Below is a small trained network, with its code and all its weights. Each question gives an input and a class and asks what happens when units are switched off, that is, made to give their printed mean instead of their output.

import numpy as np


def w(rows, s, z=0):
    codes = np.array(rows[::2]) - 128.0
    scale = np.full(codes.shape[1], s)
    scale[-1] = z or s
    return codes * scale


def norm(h):
    return h / np.sqrt((h * h).mean(-1, keepdims=True) + 1e-5)


def f(y):
    return np.maximum(y, 0)


def log_softmax(a):
    a = a - a.max(-1, keepdims=True)
    return a - np.log(np.exp(a).sum(-1, keepdims=True))


def net(x, mask):
    res = np.array(x, float).reshape(1, 6) / 4 @ E
    u = 0
    for l in range(4):
        y = f(norm(res) @ A[l][:, :-1].T + A[l][:, -1])
        res = res + np.where(mask[u : u + 9], y, B[l][:, -1]) @ B[l][:, :-1]
        u += 9
    return log_softmax(norm(res)[-1] @ U[:, :-1].T + U[:, -1])


A, B = {}, {}
E = w([
[90,1,139,92],'x0',
[159,138,248,251],'x1',
[124,129,125,131],'x2',
[130,127,130,127],'x3',
[251,34,106,229],'x4',
[129,125,129,122],'x5',
],0.0024)
A[0] = w([
[57,64,212,155,21],'L0N1',
[65,159,205,172,4],'L0N2',
[21,133,209,131,72],'L0N3',
[215,83,87,156,173],'L0N4',
[59,51,186,96,47],'L0N5',
[188,96,2,135,92],'L0N6',
[145,116,36,66,70],'L0N7',
[74,91,179,153,38],'L0N8',
[144,15,157,48,82],'L0N9',
],0.0052,0.0028)
B[0] = w([
[240,84,158,44,178],'L0N1',
[134,180,206,100,169],'L0N2',
[218,70,108,164,204],'L0N3',
[161,141,63,190,252],'L0N4',
[168,101,96,28,185],'L0N5',
[213,196,87,175,220],'L0N6',
[111,139,207,130,212],'L0N7',
[243,103,143,119,154],'L0N8',
[1,153,100,142,217],'L0N9',
],0.005,0.0028)
A[1] = w([
[161,76,202,26,5],'L1N1',
[172,68,116,201,10],'L1N2',
[179,111,200,220,169],'L1N3',
[72,168,253,152,106],'L1N4',
[139,83,204,166,5],'L1N5',
[137,122,233,130,214],'L1N6',
[100,207,176,140,90],'L1N7',
[148,185,45,129,49],'L1N8',
[97,76,189,162,9],'L1N9',
],0.0048,0.0019)
B[1] = w([
[193,17,135,111,177],'L1N1',
[40,148,161,109,184],'L1N2',
[61,176,186,74,253],'L1N3',
[253,236,52,45,175],'L1N4',
[68,109,67,166,153],'L1N5',
[236,160,72,118,204],'L1N6',
[141,197,183,72,178],'L1N7',
[143,22,172,77,182],'L1N8',
[48,98,169,140,132],'L1N9',
],0.0048,0.0031)
A[2] = w([
[203,2,60,64,74],'L2N1',
[172,30,178,221,159],'L2N2',
[194,167,139,124,101],'L2N3',
[107,19,209,151,82],'L2N4',
[48,71,150,128,3],'L2N5',
[112,118,214,86,188],'L2N6',
[86,197,38,160,168],'L2N7',
[95,10,79,152,69],'L2N8',
[88,217,182,200,10],'L2N9',
],0.0042,0.0025)
B[2] = w([
[137,154,174,204,254],'L2N1',
[54,153,214,22,241],'L2N2',
[119,132,63,147,208],'L2N3',
[113,182,214,71,174],'L2N4',
[162,189,225,113,138],'L2N5',
[98,96,124,119,232],'L2N6',
[142,43,178,91,223],'L2N7',
[56,158,153,205,189],'L2N8',
[173,150,157,253,164],'L2N9',
],0.005,0.0023)
A[3] = w([
[81,11,72,197,56],'L3N1',
[70,27,66,126,121],'L3N2',
[173,198,34,158,73],'L3N3',
[111,112,136,98,2],'L3N4',
[90,135,197,2,167],'L3N5',
[130,26,166,106,162],'L3N6',
[107,113,72,35,139],'L3N7',
[151,169,73,27,33],'L3N8',
[56,5,92,65,92],'L3N9',
],0.0053,0.0044)
B[3] = w([
[13,244,137,208,151],'L3N1',
[67,208,17,166,166],'L3N2',
[128,26,59,130,155],'L3N3',
[241,18,235,199,128],'L3N4',
[69,11,185,91,255],'L3N5',
[152,144,46,77,187],'L3N6',
[148,90,155,185,180],'L3N7',
[10,164,226,219,155],'L3N8',
[185,196,4,142,179],'L3N9',
],0.0046,0.0054)
U = w([
[52,60,217,79,252],'0',
[28,47,51,74,94],'1',
[223,225,193,109,129],'2',
[193,40,203,72,88],'3',
[246,88,33,232,133],'4',
[43,178,24,254,69],'5',
[211,197,192,247,83],'6',
],0.0067,0.0036)

Each question gives the input, the list of numbers given to net, and the class t.
The units are the neurons (one row each of A and B). Each row of codes is followed by its name. A weight is (code - 128) times the scale printed after its matrix; where a second scale follows, it is the last column's (A, B and U).
mask holds one flag per neuron, layer by layer. A switched-off neuron (its flag False) gives its mean, the last column of its row in B, instead of its output. The means were averaged over made-up inputs and are rounded, as every weight is.
A unit's drop is (log p(t) with every unit on - log p(t) with that unit switched off) / (log p(t) with every unit on - log p(t) with every unit switched off).
The circuit of an input: a set's keep is (log p(t) with only the set's units on - log p(t) with every unit switched off) / (log p(t) with every unit on - log p(t) with every unit switched off). Starting from the 12 units with the biggest drops (on a tie, the unit counted first), units are removed one at a time, each time the one whose removal leaves the highest keep (on an exact tie, the one counted first), for as long as the keep stays at least 0.8.
units of the circuit, in order: the units of the circuit, biggest drop first
top k neurons: the k neurons with the biggest drops, biggest first
top k neurons in layer l: the k neurons of layer l with the biggest drops, biggest first
drop of u: that unit's drop, to one decimal
input [-7,-8,2,7,-1,-6], class 0: top neuron	(L3N8)
input [-6,0,-3,-7,-2,-2], class 0: units of the circuit, in order	(L1N8; L3N5)
input [-3,0,2,-4,1,-1], class 4: top 2 neurons	(L1N1; L3N5)
input [1,7,1,-7,6,-4], class 0: top 2 neurons	(L2N2; L0N6)
input [-1,2,-2,-6,-8,6], class 2: top 3 neurons in layer 0	(L0N3; L0N9; L0N5)
input [-5,-5,-7,-3,2,-7], class 4: top 2 neurons	(L3N5; L3N3)
input [5,0,-4,8,7,2], class 5: top 4 neurons	(L0N4; L0N9; L0N7; L0N1)
input [1,4,-1,4,-4,1], class 3: top 2 neurons	(L0N3; L0N1)
input [0,7,2,3,-1,-5], class 2: top 3 neurons	(L1N4; L1N6; L1N3)
input [-8,-7,8,-4,1,2], class 4: top 3 neurons in layer 0	(L0N6; L0N9; L0N2)
input [1,6,7,6,-7,6], class 3: top 2 neurons in layer 1	(L1N1; L1N3)
input [2,2,-2,-2,4,0], class 0: top 2 neurons in layer 2	(L2N2; L2N1)
input [-1,3,-6,4,-7,7], class 2: top 2 neurons in layer 1	(L1N4; L1N6)
input [1,5,4,-8,6,-6], class 0: units of the circuit, in order	(L2N2)
input [-2,-6,0,2,2,-6], class 4: top 2 neurons	(L0N6; L3N5)
input [-6,-6,3,8,1,5], class 4: top 4 neurons	(L1N3; L2N2; L0N6; L0N9)
input [2,-7,3,-2,7,7], class 5: top 2 neurons	(L0N9; L3N1)
input [8,2,1,1,-6,-1], class 3: top 3 neurons in layer 0	(L0N1; L0N3; L0N8)
input [7,2,-4,-4,-6,1], class 3: top 2 neurons in layer 0	(L0N1; L0N3)
input [3,1,-8,-3,-5,5], class 3: top neuron in layer 2	(L2N1)
input [-6,-6,-8,2,0,5], class 0: drop of L3N8	0.4
input [5,-1,6,5,3,-5], class 5: drop of L0N9	0.3
input [-4,-8,4,-4,2,-1], class 4: drop of L3N5	0.3
input [1,-8,1,-1,8,-1], class 5: drop of L3N1	0.3
